Here is a tiny trained network, its code and every weight. The questions are about switching its units off for an input and a class, where a switched-off unit gives its printed mean instead of its output.

import numpy as np


def w(rows, s, z=0):
    codes = np.array(rows[::2]) - 128.0
    scale = np.full(codes.shape[1], s)
    scale[-1] = z or s
    return codes * scale


def norm(h):
    return h / np.sqrt((h * h).mean(-1, keepdims=True) + 1e-5)


def f(y):
    return y / 2 * (1 + np.tanh(0.7978845608 * (y + 0.044715 * y**3)))


def log_softmax(a):
    a = a - a.max(-1, keepdims=True)
    return a - np.log(np.exp(a).sum(-1, keepdims=True))


def net(x, mask):
    res = np.array(x, float).reshape(1, 6) / 4 @ E
    u = 0
    for l in range(3):
        y = f(norm(res) @ A[l][:, :-1].T + A[l][:, -1])
        res = res + np.where(mask[u : u + 8], y, B[l][:, -1]) @ B[l][:, :-1]
        u += 8
    return log_softmax(norm(res)[-1] @ U[:, :-1].T + U[:, -1])


A, B = {}, {}
E = w([
[81,213,50,63,176,63,87],'x0',
[189,106,12,99,133,223,130],'x1',
[58,117,127,177,252,181,129],'x2',
[128,129,127,128,128,131,129],'x3',
[165,199,179,75,160,156,217],'x4',
[128,124,128,129,130,130,123],'x5',
],0.0029)
A[0] = w([
[210,63,217,189,116,206,155,1],'0.n1',
[57,123,134,171,227,197,107,53],'0.n2',
[65,144,149,159,241,207,132,35],'0.n3',
[168,196,194,37,194,162,253,34],'0.n4',
[137,221,67,65,203,67,86,77],'0.n5',
[181,196,193,24,184,183,247,12],'0.n6',
[128,147,130,113,119,139,150,90],'0.n7',
[186,119,28,98,147,221,159,24],'0.n8',
],0.0041,0.003)
B[0] = w([
[2,140,84,59,79,138,218,204],'0.n1',
[221,110,101,116,112,31,170,170],'0.n2',
[207,109,118,105,147,59,213,176],'0.n3',
[92,116,73,243,93,111,42,250],'0.n4',
[41,76,128,111,34,202,230,240],'0.n5',
[114,115,51,235,57,104,42,244],'0.n6',
[135,116,155,104,116,121,145,108],'0.n7',
[128,191,227,80,170,156,79,191],'0.n8',
],0.0052,0.0018)
A[1] = w([
[159,54,176,185,88,191,190,36],'1.n1',
[145,131,144,102,110,119,126,70],'1.n2',
[122,86,109,141,125,120,57,56],'1.n3',
[190,145,70,83,165,228,98,18],'1.n4',
[135,74,87,163,131,123,61,72],'1.n5',
[200,160,140,67,2,94,106,5],'1.n6',
[124,123,114,135,132,139,142,104],'1.n7',
[142,111,112,137,159,126,133,139],'1.n8',
],0.0046,0.0016)
B[1] = w([
[53,177,67,76,94,96,162,233],'1.n1',
[117,128,131,126,165,130,140,91],'1.n2',
[132,123,116,163,129,147,126,139],'1.n3',
[158,151,214,121,106,155,93,211],'1.n4',
[132,124,121,171,106,127,106,177],'1.n5',
[163,97,91,165,254,96,199,246],'1.n6',
[125,119,138,126,109,112,131,129],'1.n7',
[140,124,131,123,100,107,120,126],'1.n8',
],0.0058,0.0012)
A[2] = w([
[95,103,163,148,197,127,137,13],'2.n1',
[52,177,65,41,136,116,123,83],'2.n2',
[90,164,254,136,140,63,102,96],'2.n3',
[96,172,219,154,130,56,98,107],'2.n4',
[94,135,213,130,151,68,113,104],'2.n5',
[195,113,95,149,212,106,190,99],'2.n6',
[82,169,98,60,192,96,72,5],'2.n7',
[138,68,104,170,105,113,26,55],'2.n8',
],0.0047,0.0018)
B[2] = w([
[197,64,45,59,76,129,153,63],'2.n1',
[85,63,234,158,3,165,211,251],'2.n2',
[198,145,118,59,154,244,74,206],'2.n3',
[185,161,103,106,129,244,81,215],'2.n4',
[219,134,107,66,117,220,110,174],'2.n5',
[170,127,145,153,174,17,113,186],'2.n6',
[148,42,174,130,78,165,236,69],'2.n7',
[108,220,115,224,160,135,95,219],'2.n8',
],0.0034,0.0012)
U = w([
[1,107,130,80,40,136,222,209],'0',
[114,138,81,249,121,108,30,184],'1',
[219,107,122,119,229,4,190,100],'2',
[197,157,197,57,144,234,48,2],'3',
],0.0081,0.00076)

Each question gives the input, the list of numbers given to net, and the class t.
The units are the neurons (one row each of A and B). Each row of codes is followed by its name. A weight is (code - 128) times the scale printed after its matrix; where a second scale follows, it is the last column's (A, B and U).
mask holds one flag per neuron, layer by layer. A switched-off neuron (its flag False) gives its mean, the last column of its row in B, instead of its output. The means were averaged over made-up inputs and are rounded, as every weight is.
A unit's drop is (log p(t) with every unit on - log p(t) with that unit switched off) / (log p(t) with every unit on - log p(t) with every unit switched off).
The circuit of an input: a set's keep is (log p(t) with only the set's units on - log p(t) with every unit switched off) / (log p(t) with every unit on - log p(t) with every unit switched off). Starting from the 12 units with the biggest drops (on a tie, the unit counted first), units are removed one at a time, each time the one whose removal leaves the highest keep (on an exact tie, the one counted first), for as long as the keep stays at least 0.8.
units of the circuit, in order: the units of the circuit, biggest drop first
top k neurons: the k neurons with the biggest drops, biggest first
k most important neurons of layer l: the k neurons of layer l with the biggest drops, biggest first
input [4,7,-7,-2,-5,-3], class 2: top 2 neurons -> 1.n6, 0.n4
input [3,-7,-7,-6,-5,-3], class 2: top 3 neurons -> 1.n6, 0.n4, 0.n8
input [-3,-4,-4,-1,6,6], class 1: top 3 neurons -> 0.n4, 0.n6, 0.n5
input [-7,-1,5,2,8,-4], class 1: top neuron -> 0.n4
input [5,0,-7,8,7,3], class 1: top 4 neurons -> 0.n6, 0.n4, 0.n1, 0.n3
input [-6,6,8,-7,-2,-4], class 2: units of the circuit, in order -> 0.n2, 0.n3, 2.n6
input [-5,-8,-6,-3,-1,0], class 3: units of the circuit, in order -> 0.n5, 2.n3, 2.n4
input [1,-8,-4,-4,8,-1], class 1: units of the circuit, in order -> 0.n4, 0.n6
input [-8,5,8,7,-1,-6], class 0: top 3 neurons -> 0.n1, 1.n1, 1.n6
input [5,3,-8,-5,-7,-4], class 2: units of the circuit, in order -> 1.n6, 0.n4
input [3,4,-2,-4,0,4], class 3: top 4 neurons -> 0.n8, 1.n4, 0.n1, 1.n1
input [6,8,4,-2,1,-3], class 3: units of the circuit, in order -> 1.n4, 0.n8
input [8,-6,-8,6,-6,1], class 0: units of the circuit, in order -> 0.n4, 0.n5, 2.n2
input [5,-3,0,2,8,2], class 1: units of the circuit, in order -> 0.n4
input [4,7,5,-3,-3,7], class 3: units of the circuit, in order -> 1.n4, 0.n8, 0.n4
input [2,4,5,4,-1,-4], class 2: 2 most important neurons of layer 0 -> 0.n3, 0.n2
input [-2,-6,5,5,3,7], class 3: top 2 neurons -> 1.n6, 2.n3
input [-7,5,4,-8,0,8], class 0: top 2 neurons -> 0.n1, 1.n1
input [8,8,-1,5,0,-6], class 0: top 2 neurons -> 0.n5, 2.n2
input [6,7,3,4,1,0], class 3: units of the circuit, in order -> 0.n8
